Each row has a name. Each question is about the rows just above it.

[-0.25  2.18  1.03  3.01 -0.84  2.54 -2.18 -0.42 -2.50  1.05 -2.08 -3.00
  2.88 -3.79  1.85  2.93 -2.35] : ded
[ 4.92  0.91  0.05  1.17 -4.72  1.40  0.10 -0.29  7.54  1.41  0.21 -3.79
 -3.20 -0.95 -1.86  1.43  1.14] : Lemuz
[ 6.15 -2.80 -0.21  5.44  0.45 -0.61 -6.76  3.06 -1.71  0.97  6.93 -0.53
 -2.22  0.92  0.93  0.26 -0.03] : kizuv
[ 5.48  2.56  1.41 -1.68  0.83 -0.69 -1.86  5.45  5.33  1.28  0.13  1.58
 -0.98 -1.24 -1.52 -4.72 -2.23] : fumer
[ 1.81 -8.48 -3.51 -3.03  3.47  4.44 -3.32 -1.50  0.67  2.34 -3.24 -0.93
 -7.65 -0.09  3.91  2.00  5.75] : Nup
[ 2.56 -0.97  2.57  2.47 -0.75  1.29 -5.52 -1.99  0.11 -7.77 -1.22  1.27
  2.76 -3.30  0.29  4.91 -4.84] : dusat
[-0.42 -2.80 -0.21  5.44  3.28  2.18 -6.76  3.06 -1.71  0.97  6.93 -0.53
 -2.22  0.92  0.93  0.26 -0.03] : sizil
[-2.05 -2.29 -3.23 -0.55  4.30 -4.38  2.99 -1.21  0.76  1.58  1.73  2.76
 -4.39 -0.20  1.93 -0.91  3.57] : nuka
Which value is in both dusat and fumer? -> [2.56]
Shared by ded and Lemuz: -> [-3.79]
Whose row is [ 5.48  2.56  1.41 -1.68  0.83 -0.69 -1.86  5.45  5.33  1.28  0.13  1.58
 -0.98 -1.24 -1.52 -4.72 -2.23]? -> fumer

[-1.61 -1.23 -0.72  1.02 -6.17] = sizil
[-0.38 -1.07  0.28  0.69  1.11] = Nup
[-1.61 -2.36 -0.72  4.10 -2.05] = dadu
[ 3.58 -0.66  2.24 -2.87  1.02] = Puvu
[-0.27 -0.82 -0.25  0.55  0.94] = Senek
[-2.06 -2.36  1.03 -2.05 -6.17] = dusat
[-0.38 -1.07  0.28  2.28 -2.05] = fumer
Whose row is [-1.61 -1.23 -0.72  1.02 -6.17]? -> sizil
Shared by Puvu and sizil: -> [1.02]

[-1.76 -1.03 -1.41 -0.51  0.65 -0.83  0.57 -1.01 -1.89 -0.39 -1.42 -0.98
 -0.36 -0.96 -1.34  0.12 -0.62 -1.55  0.03  0.66 -0.64  0.24 -1.09 -0.99
  0.11  0.63 -0.77 -1.08 -0.71  0.34 -1.11  0.75 -1.00  0.48 -0.59 -1.20
 -0.78 -1.05  0.80 -0.46 -1.05 -1.25 -1.01] : dadu
[ 1.74  6.24  4.43 -2.62 -1.89  4.89 -2.84  6.07  2.89 -1.49  0.39  4.83
  0.24  0.95 -3.91 -0.02 -2.32  2.39 -1.95 -4.45 -3.57  0.61 -2.05  3.26
 -2.31 -4.30  3.38 -2.22 -3.83 -3.29 -2.31 -3.32 -2.63 -3.23  7.14 -1.64
 -2.88  6.11 -2.93  7.63 -2.10 -0.63  1.01] : Puvu
[ 4.46 -1.03  1.36  5.21 -0.28  1.09 -1.18 -1.40  4.57 -2.17  4.35 -1.64
  4.98 -1.57 -0.29 -4.75 -4.64  3.32 -4.05 -0.90  4.20 -4.83  5.93 -1.89
 -2.62 -1.02 -0.51  5.94 -4.29  1.66  5.97 -1.57 -0.76 -2.02 -1.86  5.73
 -4.32 -1.02 -2.80 -1.41  1.76  4.10 -3.32] : ded
[-0.89 -0.57 -0.88  0.65  2.62 -0.50  3.28 -0.60 -0.97 -3.25 -2.25 -0.66
 -1.23 -2.00  0.98 -2.98 -1.68 -1.05 -3.41  2.09 -3.94 -2.87 -1.24 -0.74
 -4.22  2.25 -0.51 -1.25 -1.41  2.48 -1.26  1.21 -4.12  3.38 -0.42 -1.56
 -0.48 -0.59 -0.95 -0.26 -4.70 -3.04 -2.07] : fumer
[-1.90 -2.46 -1.07 -0.65 -1.23  1.91 -1.44 -1.48 -2.54  0.19  0.86 -0.18
 -0.81  0.59 -1.44 -1.50 -1.28  2.30 -0.90  0.25 -0.42 -1.29  1.37  0.90
 -1.19  0.02  2.50  1.25 -0.17 -1.44  1.30 -1.23 -1.47 -0.62 -1.59  1.21
 -1.34 -2.50 -1.11 -1.19 -2.03  0.75  0.01] : nuka
[-0.89 -0.57 -0.88  0.65  2.62 -0.50  3.28 -0.60 -0.97 -3.25 -2.25 -0.66
 -1.23 -1.40  0.98 -2.98 -1.68 -1.05 -3.41 -3.33 -3.94 -2.87  5.93 -1.89
 -2.62 -1.02 -0.51  5.94 -4.29 -1.89  5.97 -1.57  3.57 -2.02 -1.86  5.73
 -4.32 -1.02 -2.80 -1.41  1.76  4.10 -1.88] : Senek
Whose row is [-0.89 -0.57 -0.88  0.65  2.62 -0.50  3.28 -0.60 -0.97 -3.25 -2.25 -0.66
 -1.23 -2.00  0.98 -2.98 -1.68 -1.05 -3.41  2.09 -3.94 -2.87 -1.24 -0.74
 -4.22  2.25 -0.51 -1.25 -1.41  2.48 -1.26  1.21 -4.12  3.38 -0.42 -1.56
 -0.48 -0.59 -0.95 -0.26 -4.70 -3.04 -2.07]? -> fumer
The one value in fumer and Puvu: -> [3.38]
Whose row is [-1.76 -1.03 -1.41 -0.51  0.65 -0.83  0.57 -1.01 -1.89 -0.39 -1.42 -0.98
 -0.36 -0.96 -1.34  0.12 -0.62 -1.55  0.03  0.66 -0.64  0.24 -1.09 -0.99
  0.11  0.63 -0.77 -1.08 -0.71  0.34 -1.11  0.75 -1.00  0.48 -0.59 -1.20
 -0.78 -1.05  0.80 -0.46 -1.05 -1.25 -1.01]? -> dadu
Shared by nuka and ded: -> [-0.90]
Which row holds [-1.90 -2.46 -1.07 -0.65 -1.23  1.91 -1.44 -1.48 -2.54  0.19  0.86 -0.18
 -0.81  0.59 -1.44 -1.50 -1.28  2.30 -0.90  0.25 -0.42 -1.29  1.37  0.90
 -1.19  0.02  2.50  1.25 -0.17 -1.44  1.30 -1.23 -1.47 -0.62 -1.59  1.21
 -1.34 -2.50 -1.11 -1.19 -2.03  0.75  0.01]? -> nuka

[ 0.01 -1.18 -0.98  0.06  1.30  0.41 -0.35  0.08 -0.70 -0.44  0.23 -0.16
  1.63 -1.71  0.05 -0.82  0.55  0.91] -> dusat
[ 0.21 -0.36  0.48 -1.35 -0.73  0.24 -0.01 -0.87  0.55  3.37  0.58 -0.28
 -1.20  1.55 -0.16 -0.64  0.05 -0.78] -> Nup
[ 0.63  3.36 -1.11 -0.69  2.44  6.63  5.01 -4.52  5.64  0.21 -1.25  2.15
  0.89  1.35 -3.55 -1.89  0.23  0.75] -> Senek
[ 0.40  0.36 -0.30 -1.30  0.72  2.56  1.25 -2.52  2.09  0.38  2.14  1.12
 -0.05  1.56 -1.24 -1.72  0.37  0.00] -> ded
[ 0.42 -1.06 -1.80 -1.10  2.59  3.28  0.80 -2.35  1.19  0.03  0.37  0.95
  1.81  0.50 -1.13 -4.09  2.11  0.94] -> nuka
[-0.10  0.03  3.34 -0.53 -0.08 -3.81 -1.47  1.22 -0.85  0.53 -0.07 -2.32
 -4.80  1.26  1.37  2.14 -0.97 -3.00] -> Lemuz
[-0.16  1.37 -0.25  1.74  0.59  0.13  0.24  0.44 -0.07 -0.29 -1.03  0.46
  0.64 -0.74 -0.98  0.91 -0.55  0.57] -> Puvu
[-0.67  0.50  2.15  1.17 -3.25 -6.03 -2.09  4.50 -2.79  0.10 -0.03 -2.29
 -1.98  0.02  2.39  5.41 -2.29 -1.02] -> lofar
Shared by Lemuz and ded: -> [2.14]
Shared by ded and Lemuz: -> [2.14]
Which value is in both ded and nuka? -> [0.37]
The one value in dusat and Senek: -> [0.23]

[-3.10 -5.45 -2.12 -4.18  1.82  6.62  1.81  2.73 -4.08 -2.28 -5.68 -2.76] : lofar
[ 3.91  0.91  2.22 -2.69 -3.31  0.30  1.81 -0.24  1.00 -1.38  0.85 -1.03] : ded
[-4.25  4.02  4.75  1.78 -3.10 -2.15 -0.55 -2.54 -0.55 -3.01 -6.14  0.53] : dadu
[ 3.91  0.91  2.22 -2.68 -3.31  0.30  0.78 -0.24  1.00 -1.38  0.85  1.37] : nuka
[-4.25  4.02  4.75 -2.67 -3.10  1.18  0.91 -2.54 -0.55 -3.01 -6.14  0.53] : Nup
Whose row is [-4.25  4.02  4.75 -2.67 -3.10  1.18  0.91 -2.54 -0.55 -3.01 -6.14  0.53]? -> Nup
The one value in ded and Nup: -> [0.91]
Shared by Nup and lofar: -> [-3.10]
Shared by Nup and nuka: -> [0.91]
Shared by lofar and ded: -> [1.81]

